Each row has a class, written after it.
188; -124; -159; 112; -70; -206; 29; 205; -40; 16; 168; -78; 12; 11; -31; -126; 25; 92; 1; -74; -267; 122; -466; -75; 136; -60; -331; 65; -10; -21; 40; 119 | F
-262; -137; 533; -220; -21; -76; -475; 91; 65; -203; 182; -31; 122; 18; 71; -164; -593; 446; -131; 145; 110; 292; -322; 370; -21; 124; 29; 89; 266; 276; 218; -132 | N
-232; -104; 362; -309; 18; -129; -430; -77; 181; -149; 109; -18; 29; 163; -255; 14; -235; 291; -7; -38; 118; 107; -172; 367; 360; -50; 36; 28; 149; 118; -92; -104 | G
41; 46; 118; -79; -28; 22; -259; 120; -136; -102; -11; -55; -20; 51; 273; -185; -19; 59; -96; -25; -185; -141; -326; -374; -79; -167; 87; -179; 6; -161; 93; 0 | F
76; 257; -142; 177; -42; -104; -177; 124; -93; 93; -40; -128; -103; -299; 323; -27; -167; -36; -11; 443; -149; 238; 81; -44; -21; -41; 157; -131; 194; -41; 221; 24 | E
228; -37; -127; -92; -51; 22; -251; 176; 37; -97; -73; -52; -68; -67; 335; -221; 63; -100; -50; 92; -187; -209; -263; -352; 54; -122; 22; -206; -42; -220; 97; -3 | X
134; 279; -32; 51; -90; -139; -389; 22; 137; 68; 31; -29; -5; -237; 49; -81; -231; 116; 42; 360; -66; 354; -10; 87; 63; 108; 161; -144; 220; -110; 117; -26 | E
-224; 80; -430; 220; 63; -239; -269; -183; 211; -18; -315; -36; 163; -200; -249; 94; 325; -229; -74; 130; -19; 292; 74; 85; 269; -71; -121; 12; 159; 55; -107; 379 | J
-186; 405; -543; -68; 130; 162; -361; 2; 172; 117; -158; 100; 5; 103; -198; -153; 94; -7; 69; -369; 320; 34; -22; 57; 131; 19; 153; 267; -72; -74; 34; -95 | Z
-607; -368; 61; 57; -131; 38; 216; 466; 99; -149; 217; 19; -191; 88; 571; 212; -326; 263; -260; 622; -528; 92; 442; 297; 288; -551; 228; -168; -107; -204; -204; -73 | G
138; 32; -236; -82; 89; -367; -104; 46; 302; 34; 0; 43; -151; 6; -173; -207; 181; 330; 262; -558; 9; 71; -491; 13; 434; 63; -106; -127; 70; -108; -138; 162 | F
-281; 367; -239; 156; 153; -62; -247; -235; 449; -155; -164; -108; 144; -330; 66; 159; 276; -121; 7; 315; 150; 320; 351; 65; 151; -296; 236; -79; 230; 211; 25; 148 | H
263; 428; 32; 280; -234; -79; -197; 48; -101; 94; -104; -109; 52; -220; 294; -33; -64; 1; 13; 614; -66; 160; 275; -51; -335; -79; 184; -289; 348; 13; 146; -36 | D
-10; 483; -645; -127; 135; 275; -321; 60; 232; 123; -211; 165; 59; 155; 3; -154; 64; -33; 125; -415; 360; -63; -56; -104; 316; -30; -16; 310; -249; -162; 68; -118 | D
-73; 179; -450; 131; 39; 53; -385; -21; 257; -102; -274; -166; 29; -251; 122; 223; 171; -159; -160; 256; -86; 243; 91; 243; 416; -230; 25; -82; 149; 31; -28; 164 | G
-174; 271; -126; -2; 90; -66; -244; -294; 222; -81; -133; -80; 49; -200; -199; 59; 308; -91; -3; -5; 90; 136; -22; 173; 174; -229; 11; 60; 151; 119; -30; 96 | N
-667; 83; 120; -10; -141; -36; -681; 301; -199; 57; 215; -50; 205; 176; -51; -77; -38; 379; -166; -269; 20; 79; -344; 365; -1; -465; 63; 80; 259; 189; 25; 26 | P
99; -115; 118; 70; -357; -192; 182; 842; 591; -207; -137; -98; -42; 108; 461; 81; -536; 126; -129; 509; 320; -530; 575; 437; 371; -286; 190; -410; 44; 358; -195; -28 | E
-378; -277; 661; -288; -94; -361; -68; 320; 113; 84; 301; -18; -98; 17; -178; -335; -511; 368; -97; 20; 19; 35; -554; 371; 361; -82; -277; -30; 78; 137; 37; 146 | C
8; 389; 67; 79; -4; -26; -400; -133; 285; 55; -67; 27; 54; -310; 99; -137; -83; 237; 137; 296; 20; 155; 147; -42; -91; -22; 313; -138; 252; -92; 105; 44 | M
621; -565; 144; 42; -361; -67; 7; 605; -328; -115; 108; 187; 130; 178; 621; 402; -213; 291; -172; 485; 202; -545; 416; 316; 447; -173; -187; -379; -192; -24; -299; -98 | M
-388; -344; 268; -54; -242; 36; -483; 372; -553; 71; 224; -124; 212; 232; 103; 92; -104; 312; -434; -89; -3; 105; -456; 268; 75; -336; -48; -50; 274; 184; 64; -110 | X
-229; 319; -106; 100; 201; -113; -338; -218; 371; 37; -248; -16; 277; -106; -144; -54; 451; 56; 44; 91; 166; 487; -11; -6; 167; -161; -171; 70; 125; 170; 34; 329 | D
150; 249; 110; 86; -95; 84; -416; -89; 142; 48; -50; -136; 103; -206; -6; -83; -324; 45; 8; 503; -86; 129; 213; 65; -74; 165; 40; -71; 264; -77; -37; -50 | Z
-95; 127; -426; 185; -7; -7; -27; -118; 86; 57; -226; -81; 74; -318; -157; 89; 207; -331; -207; 500; -65; 214; 157; 154; 245; -144; -161; 82; 155; 58; -32; 169 | Y
153; 42; -269; -5; -38; 212; -277; 208; -202; -15; -36; 8; 54; 70; 373; -120; 107; 7; -152; -68; -194; -86; -420; -247; 6; -165; -57; -140; -149; -295; 103; 37 | X
56; -10; -221; 35; -52; 61; -118; 293; -205; 3; -33; -60; -30; 55; 341; -189; 79; -162; -158; -78; -213; -259; -335; -416; -54; -238; 29; -155; -82; -248; 115; -36 | G
206; 153; 119; -96; -70; -283; -384; -103; 162; -44; -162; 143; 59; -247; 81; -69; 47; 170; 107; 373; 4; 320; 158; -58; -17; 95; 168; -231; 343; 59; 48; -57 | G
120; -33; -497; 16; -7; -142; -398; 95; 44; 30; 76; -79; -166; -110; -129; -91; 229; 173; 126; -421; -163; 85; -432; 47; 314; -6; -8; 43; 121; -108; -52; 144 | N
-12; 428; -459; 16; 105; 127; -227; 52; 130; 94; -187; 131; 84; 123; -28; -100; 92; 8; 66; -243; 308; -8; 60; -6; 68; -42; 51; 289; -159; 3; 92; -75 | C
-87; -156; -158; -240; -143; -255; -157; -147; -65; 108; -66; 157; -51; 128; -507; -102; 362; 233; 59; -440; 105; 104; -315; 247; 173; 159; 18; -119; 227; 72; -155; 143 | X
14; 396; 15; -437; -62; -185; -355; 332; 624; -118; 448; 103; -129; 26; 400; 73; -138; 432; 275; -139; 175; -148; 589; 319; 690; -356; 207; 198; -501; 76; -167; -231 | E
-26; 206; -469; 41; 420; 211; -52; -212; 290; -271; 278; -212; -130; -215; 861; 104; -398; 19; 560; 283; 44; -142; 270; 147; 481; -237; 21; 145; -205; -133; 192; -78 | G
-141; 119; -436; 338; 73; 45; -196; 31; -77; -101; -277; -177; -2; -173; -13; 181; 163; -241; -233; 218; -139; 177; -68; 47; 239; -321; -88; -21; 174; 100; -2; 288 | C
145; 310; 0; 48; -7; -158; -190; -100; 378; -7; -111; 35; -45; -342; 0; -87; 34; -10; -8; 363; -31; 298; 270; -32; 53; 49; 201; -139; 185; -25; 128; -102 | J
-96; 305; -94; 156; 199; -288; -305; -95; 146; -32; -262; -166; 38; -251; 52; 124; 251; 53; 136; 112; -25; 271; 39; 44; 132; -202; 16; -56; 315; 184; -97; 224 | H
121; 254; -183; 123; -258; -11; -316; 260; 250; 69; -112; 1; -13; -175; 221; -52; -148; 59; -90; 405; 68; 26; 467; 142; 54; -6; 306; -248; 212; -14; 31; -114 | C
-84; 360; -27; 8; -51; -113; -552; 101; 251; 95; 30; -45; 16; -251; 165; -113; -58; 161; 39; 424; -59; 294; 192; 31; 134; -161; 176; -69; 199; -15; 86; 17 | P
-222; -524; 128; -65; -34; -205; 594; 79; -433; 73; 46; 21; -286; 525; 24; 311; 96; 134; -227; -178; -352; 303; -262; -35; 410; -165; -444; 236; -460; -72; 51; 181 | P
427; 157; 163; 211; -108; -346; -133; -166; 572; -686; -60; 17; -65; 253; 273; 4; -108; 438; 290; 266; 109; -316; 508; 447; 304; -222; -178; -358; -164; 66; -437; 239 | Z
-100; 352; -464; 21; 120; 177; -337; 121; 36; 102; -177; 111; 63; 114; -36; -121; 24; -20; 11; -241; 224; 54; 60; 34; 41; 21; 35; 328; -119; -20; 102; -132 | J
-198; 361; -504; -43; 121; 133; -307; -4; 47; -2; -217; 114; 69; 192; -113; -122; 61; -29; -33; -289; 258; 88; -117; -36; 132; -24; 53; 205; -80; -35; 27; -21 | N
-247; -266; 75; 178; -277; -11; 423; 261; 296; -230; 135; 400; -97; 415; -122; 117; -261; 506; -5; -116; 383; 58; 408; 445; 254; -198; -90; -76; -281; 218; -253; 263 | Z
152; -21; -22; 40; -123; 78; -234; 152; -114; -177; -104; -6; 12; 108; 220; -144; 100; -55; -165; -14; -146; -234; -293; -344; -118; -232; 38; -222; -29; -203; 20; 2 | F
7; -200; -27; 25; 147; -323; 37; -43; -119; -43; 6; -38; -258; -28; -92; -151; 103; 175; 176; -193; -62; 6; -396; 0; 204; -30; -155; -14; 79; 8; -29; 259 | F
-203; 415; -430; -56; 79; 208; -371; 62; 52; 190; -120; 43; -1; 91; -159; -215; 153; -4; 13; -290; 178; 100; -108; 17; 26; -93; 69; 371; -100; -46; 102; -86 | E
-110; -119; 599; 153; -68; -227; -9; 281; 142; -211; 140; 125; 79; 174; -515; -264; -350; 359; -69; -40; 50; -54; -334; 504; -31; -105; -419; -22; 171; 298; -18; 98 | H
-237; 248; -77; 105; 113; -136; -270; -84; 332; -29; -190; -117; 81; -198; -88; 86; 76; 17; -23; 251; -85; 262; 163; 186; 294; -179; -72; 72; 87; 125; -105; 303 | J
366; 90; 396; -39; 95; -261; 103; -54; 293; -74; 452; 74; -188; 9; -94; 229; 288; 388; 153; 4; -317; 235; 336; 201; 136; -77; -94; 337; -651; -88; -169; 142 | Y
246; 347; 11; 111; -87; -76; -518; 18; 320; 121; -120; 7; 80; -340; 160; -102; 35; 184; 190; 506; 143; 101; 440; -27; -92; 21; 345; -198; 314; -18; 44; 11 | F
-262; 118; -62; 224; 23; -139; -134; -71; -78; 10; -171; -91; 89; -95; -111; 78; 246; -24; -185; 188; -120; 242; 2; 228; 61; -271; -158; 13; 149; 147; -59; 274 | G
118; 433; -103; 109; -52; -99; -361; -23; 207; 104; -12; 193; 26; -253; 73; -192; 54; 250; 102; 283; 41; 246; 97; -90; -57; -156; 213; -31; 114; -162; 73; -27 | C
241; 201; 34; 38; -22; -231; -438; -200; 192; -117; -74; 100; 75; -281; 21; -132; -92; 160; 34; 396; 6; 384; -24; -183; 80; 122; 141; -275; 393; -17; 204; -56 | P
291; 295; 224; -7; 74; -275; -325; 5; 142; 107; -135; -8; 106; -264; 249; -167; 83; 240; 181; 594; -147; 378; 14; -222; -57; -18; -32; -113; 245; 27; 147; 66 | J
-282; -292; 98; -63; 35; 28; 64; 413; 60; -179; 133; -281; -376; 84; 658; 121; -42; 333; -184; 87; -377; 93; -120; 284; 332; -447; -68; 77; -337; 26; -124; 255 | N
-61; -53; 3; -12; 47; 69; -132; 149; -83; -111; -40; -149; -137; -29; 258; -203; 36; -101; -203; -6; -215; -92; -350; -332; 79; -216; -44; -133; -14; -135; 137; 31 | N
33; 367; 119; 215; -65; 111; -362; 52; 83; 149; 51; -22; 100; -391; 97; -125; 74; 169; 10; 399; 18; 287; 285; 1; -315; -58; 295; -208; 350; 97; 146; 23 | E
-201; -217; 709; -313; 15; -128; -133; 85; -1; 41; 193; 125; 155; 114; -249; -206; -212; 386; -158; -67; -20; 254; -423; 134; 165; 144; -387; 44; -26; 157; 148; 130 | H
-27; -221; -208; -151; -32; -333; -14; 114; -319; 202; -116; 68; -35; 91; -264; -84; 148; 40; 69; -85; -285; 159; -347; -53; 23; 184; -146; 87; 162; -58; -191; 76 | E
-205; 372; -244; 239; 156; 14; -192; -211; 172; -106; -261; -201; 185; -222; -172; 135; 286; -272; -270; 258; -63; 324; 85; -73; 232; -272; -109; -5; 186; 193; 10; 226 | H
-211; -248; -54; -42; -89; -107; -62; 89; -220; 174; 164; -52; -57; 67; -304; -167; 84; 55; -180; -233; -204; 177; -397; 53; 229; 54; -311; 92; -4; -40; -36; 168 | M
-89; 218; -174; 52; 142; -124; -251; 403; 301; -329; 106; 79; -107; -103; 451; -62; 78; 311; 19; 237; -223; 236; -10; 122; 125; -457; 153; -141; -150; 53; -110; 207 | X
91; -123; 48; -53; -82; -4; -120; 163; -85; -113; -44; -29; -133; 19; 211; -218; -4; 1; -187; -17; -269; -112; -320; -311; -92; -43; 26; -186; -57; -217; 59; 29 | Z
29; -385; -78; -56; -266; -58; 309; 188; 648; -587; -216; 73; -147; 436; 6; 208; -40; -19; -228; 172; 222; -380; 745; 351; 464; -136; 26; -299; -360; 148; -766; 146 | Z
153; 82; -143; 12; -49; 52; -297; 182; 27; -91; -86; -50; -47; -11; 246; -207; 165; -40; -114; -55; -160; -142; -222; -311; 41; -210; 22; -106; -55; -171; 134; -38 | E
-181; 238; -148; 258; 229; -95; -171; -260; 141; 12; -367; -195; 66; -289; 19; 58; 273; -180; -34; 421; -68; 399; 183; 52; 87; -115; -205; 95; 198; 201; 76; 331 | P
-204; 349; -297; 266; 55; -110; -299; -57; 402; 11; -314; -73; 208; -186; -236; -35; 395; -79; -146; 161; 83; 144; 139; 116; 205; -325; -92; 23; 166; 112; -126; 252 | Z
-79; 579; 154; -73; -246; -128; 79; 210; 806; 481; 148; -221; -36; -290; 71; -237; 94; -276; 149; 264; 213; -168; 495; 239; -37; -246; 116; 151; -261; -56; 78; -125 | J
59; 100; -137; -40; 17; 113; -190; 186; 15; -91; -29; -150; 39; 70; 407; -169; 10; -40; -46; -60; -172; -207; -283; -378; 15; -216; -22; -72; -64; -151; 106; -57 | H
293; 275; 194; -13; -32; -176; -378; 55; -89; 238; -138; -100; 58; -338; 94; -119; -94; 31; 93; 697; -228; 317; -2; -79; -128; 149; 7; -149; 398; 3; 202; 1 | J
188; 329; -30; 201; -167; 92; -441; -81; 189; -57; 48; -93; 125; -202; 35; 28; -11; 27; -165; 587; -178; 208; 385; 13; 13; -135; 151; -103; 109; -58; 20; 7 | G
-194; -245; 267; -108; 52; -290; -133; 333; -431; 130; 214; -260; -74; 194; -118; -203; -230; 346; -103; -123; -242; 166; -899; 104; 18; -54; -154; 21; 320; 87; -38; -1 | H
20; 494; -133; 108; -51; -133; -492; 42; 297; 250; -126; -24; 28; -346; 41; -224; 183; 174; 111; 277; -5; 365; 260; -92; -87; -32; 279; -89; 392; -30; 54; -61 | D
-190; 372; -560; -79; 148; 132; -322; 8; 92; 31; -214; 41; -92; 118; -109; -119; 93; -39; 38; -337; 266; 119; -101; 25; 125; -11; 150; 277; -58; 3; 56; -53 | H
238; 3; 355; -216; -143; 170; 513; 92; -316; 312; 485; -94; 144; 225; 92; 223; -285; 132; 4; 361; -21; -74; 365; 294; -210; 233; -158; 330; -410; 149; -60; -168 | Z
301; 484; -356; -146; -167; 47; -96; 57; 330; 3; -10; -86; 19; 107; 658; 115; 330; -33; 399; 389; 64; -188; 600; 16; -54; -396; 198; 101; -274; -63; -113; -231 | N
-193; 136; -148; 106; 38; -29; -99; 33; 418; -56; -114; 7; 216; -113; -164; 95; 265; -77; -152; 299; -51; 286; 120; 284; 305; -265; -272; 115; -67; 141; -26; 251 | N
365; -283; 292; -26; -14; -86; -7; 226; -184; -505; -128; 148; 96; 166; 299; 421; -91; 130; -347; 550; -105; -184; 514; 573; 229; 5; -268; -234; -280; 136; -555; 74 | Y
